Here is a tiny trained network, its code and every weight. The questions are about switching its units off for an input and a target symbol, where a switched-off unit gives its printed mean instead of its output.

import numpy as np


def w(rows, s, z=0):
    codes = np.array(rows[::2]) - 128.0
    scale = np.full(codes.shape[1], s)
    scale[-1] = z or s
    return codes * scale


def f(y):
    return np.maximum(y, 0)


def softmax(a):
    e = np.exp(a - a.max(-1, keepdims=True))
    return e / e.sum(-1, keepdims=True)


def log_softmax(a):
    a = a - a.max(-1, keepdims=True)
    return a - np.log(np.exp(a).sum(-1, keepdims=True))


def net(x, mask):
    ids = ['Δαβγηξ'.index(c) for c in x.split()]
    T = len(ids)
    res = E[ids] + P[:T]
    u = 0
    for l in range(2):
        q, k, v = (res @ M[l].T for M in (Q, K, V))
        z = softmax(np.where(np.tri(T) > 0, q @ k.T / 3**0.5, -1e9)) @ v
        res = res + np.where(mask[u], z, O[l][:, -1]) @ O[l][:, :-1]
        u += 1
        y = f(res @ A[l][:, :-1].T + A[l][:, -1])
        res = res + np.where(mask[u : u + 12], y, B[l][:, -1]) @ B[l][:, :-1]
        u += 12
    return log_softmax(res[-1] @ U[:, :-1].T + U[:, -1])


Q, K, V, O, A, B = {}, {}, {}, {}, {}, {}
E = w([
[162,7,94,120],'Δ',
[2,163,142,252],'α',
[145,118,216,82],'β',
[141,186,168,105],'γ',
[87,127,53,103],'η',
[46,46,179,54],'ξ',
],0.0097)
P = w([
[121,103,238,161],'0',
[134,131,35,204],'1',
[183,18,61,79],'2',
[138,87,70,114],'3',
[151,74,79,100],'4',
[161,15,87,87],'5',
[153,2,86,73],'6',
],0.0046)
Q[0] = w([
[253,210,140,17],'0.h0',
[235,186,159,136],'0.h0',
[30,104,193,172],'0.h0',
],0.0049)
K[0] = w([
[131,75,96,198],'0.h0',
[154,112,11,253],'0.h0',
[152,72,154,63],'0.h0',
],0.0039)
V[0] = w([
[121,116,2,207],'0.h0',
[142,13,82,44],'0.h0',
[246,19,179,114],'0.h0',
],0.0058)
O[0] = w([
[175,202,53,150,14],'0.h0',
[112,57,65,115,204],'0.h0',
[127,2,152,180,255],'0.h0',
],0.0085,0.002)
A[0] = w([
[140,73,131,136,142],'0.n0',
[237,50,76,78,218],'0.n1',
[110,56,206,47,253],'0.n2',
[134,159,30,197,135],'0.n3',
[123,99,191,103,223],'0.n4',
[113,86,161,121,213],'0.n5',
[175,131,2,111,158],'0.n6',
[87,77,183,162,77],'0.n7',
[34,107,75,105,140],'0.n8',
[164,156,182,113,172],'0.n9',
[123,118,28,54,148],'0.n10',
[119,217,211,187,169],'0.n11',
],0.0062,0.0035)
B[0] = w([
[80,82,52,147,174],'0.n0',
[70,210,60,203,214],'0.n1',
[41,109,147,235,255],'0.n2',
[198,163,98,67,143],'0.n3',
[73,117,150,212,202],'0.n4',
[159,91,81,230,202],'0.n5',
[129,80,187,166,149],'0.n6',
[93,28,170,142,167],'0.n7',
[125,11,151,63,161],'0.n8',
[151,171,229,199,148],'0.n9',
[72,49,234,102,152],'0.n10',
[131,254,179,155,152],'0.n11',
],0.0043,0.0085)
Q[1] = w([
[201,153,110,94],'1.h0',
[9,71,196,170],'1.h0',
[196,155,121,2],'1.h0',
],0.006)
K[1] = w([
[141,47,23,105],'1.h0',
[66,136,221,208],'1.h0',
[103,125,1,111],'1.h0',
],0.006)
V[1] = w([
[77,162,40,153],'1.h0',
[70,40,254,107],'1.h0',
[161,245,218,122],'1.h0',
],0.0055)
O[1] = w([
[175,165,18,120,107],'1.h0',
[62,91,234,110,254],'1.h0',
[255,91,208,182,117],'1.h0',
],0.0077,0.012)
A[1] = w([
[103,127,209,136,199],'1.n0',
[132,74,227,212,208],'1.n1',
[95,169,164,69,194],'1.n2',
[103,120,159,74,58],'1.n3',
[127,140,106,74,89],'1.n4',
[146,72,103,185,253],'1.n5',
[101,123,169,5,218],'1.n6',
[95,78,3,153,179],'1.n7',
[120,32,139,51,89],'1.n8',
[87,97,147,195,164],'1.n9',
[15,172,131,96,115],'1.n10',
[54,110,80,43,189],'1.n11',
],0.007,0.0018)
B[1] = w([
[172,187,123,105,203],'1.n0',
[186,210,164,69,252],'1.n1',
[245,1,86,129,145],'1.n2',
[200,114,111,67,152],'1.n3',
[152,129,129,156,128],'1.n4',
[188,198,238,134,165],'1.n5',
[205,43,59,86,156],'1.n6',
[27,194,113,192,157],'1.n7',
[151,91,142,119,178],'1.n8',
[136,181,156,53,212],'1.n9',
[187,76,95,69,188],'1.n10',
[191,114,47,107,166],'1.n11',
],0.0038,0.02)
U = w([
[173,54,42,20,225],'Δ',
[74,118,210,181,80],'α',
[9,114,50,164,6],'β',
[77,214,84,198,168],'γ',
[145,55,145,3,68],'η',
[215,145,127,122,235],'ξ',
],0.0049,0.0021)

Each question gives the input, a string of symbols that net reads in full, and the target symbol t.
The units are the heads (3 rows each of Q, K, V and O) and the neurons (one row each of A and B). Each row of codes is followed by its name. A weight is (code - 128) times the scale printed after its matrix; where a second scale follows, it is the last column's (O, A, B and U).
mask holds one flag per unit, layer by layer, with each layer's heads first. A switched-off unit (its flag False) gives its mean, the last column of its rows in O or B, instead of its output. The means were averaged over made-up inputs and are rounded, as every weight is.
A unit's drop is (log p(t) with every unit on - log p(t) with that unit switched off) / (log p(t) with every unit on - log p(t) with every unit switched off).
The circuit of an input: a set's keep is (log p(t) with only the set's units on - log p(t) with every unit switched off) / (log p(t) with every unit on - log p(t) with every unit switched off). Starting from the 12 units with the biggest drops (on a tie, the unit counted first), units are removed one at a time, each time the one whose removal leaves the highest keep (on an exact tie, the one counted first), for as long as the keep stays at least 0.8.
units of the circuit, in order: the units of the circuit, biggest drop first
unit that matters most: the unit with the biggest drop
k most important neurons: the k neurons with the biggest drops, biggest first
k most important neurons of layer l: the k neurons of layer l with the biggest drops, biggest first
drop when u is switched off: that unit's drop, to one decimal
input Δ β β Δ γ β η, target β: units of the circuit, in order	[1.h0 1.n7 0.h0 1.n1]
input α η α, target ξ: units of the circuit, in order	[0.h0 1.h0]
input α ξ β β, target ξ: units of the circuit, in order	[0.h0 1.h0 0.n11]
input Δ γ ξ, target β: units of the circuit, in order	[1.h0 1.n7 0.h0 0.n2]
input α γ γ, target ξ: unit that matters most	0.h0
input η η α, target γ: units of the circuit, in order	[1.h0 0.h0]
input Δ β ξ α, target β: units of the circuit, in order	[1.h0 0.h0 1.n1]
input α α γ β Δ, target ξ: 2 most important neurons	[0.n11 1.n5]
input Δ ξ ξ, target β: units of the circuit, in order	[1.h0 1.n7 0.h0]
input Δ Δ Δ, target β: 2 most important neurons	[1.n7 0.n1]
input γ β β β β α Δ, target α: 2 most important neurons of layer 0	[0.n1 0.n2]
input γ α β β Δ Δ, target α: 2 most important neurons	[0.n1 1.n10]
input η α η η Δ Δ Δ, target β: 2 most important neurons	[1.n7 1.n1]
input ξ η β η, target Δ: most important neuron	[1.n11]
input α β ξ α Δ, target ξ: drop when 1.n0 is switched off	-0.1
input α γ η γ β, target ξ: drop when 1.h0 is switched off	0.8
input Δ β Δ α, target β: drop when 0.n1 is switched off	-0.1
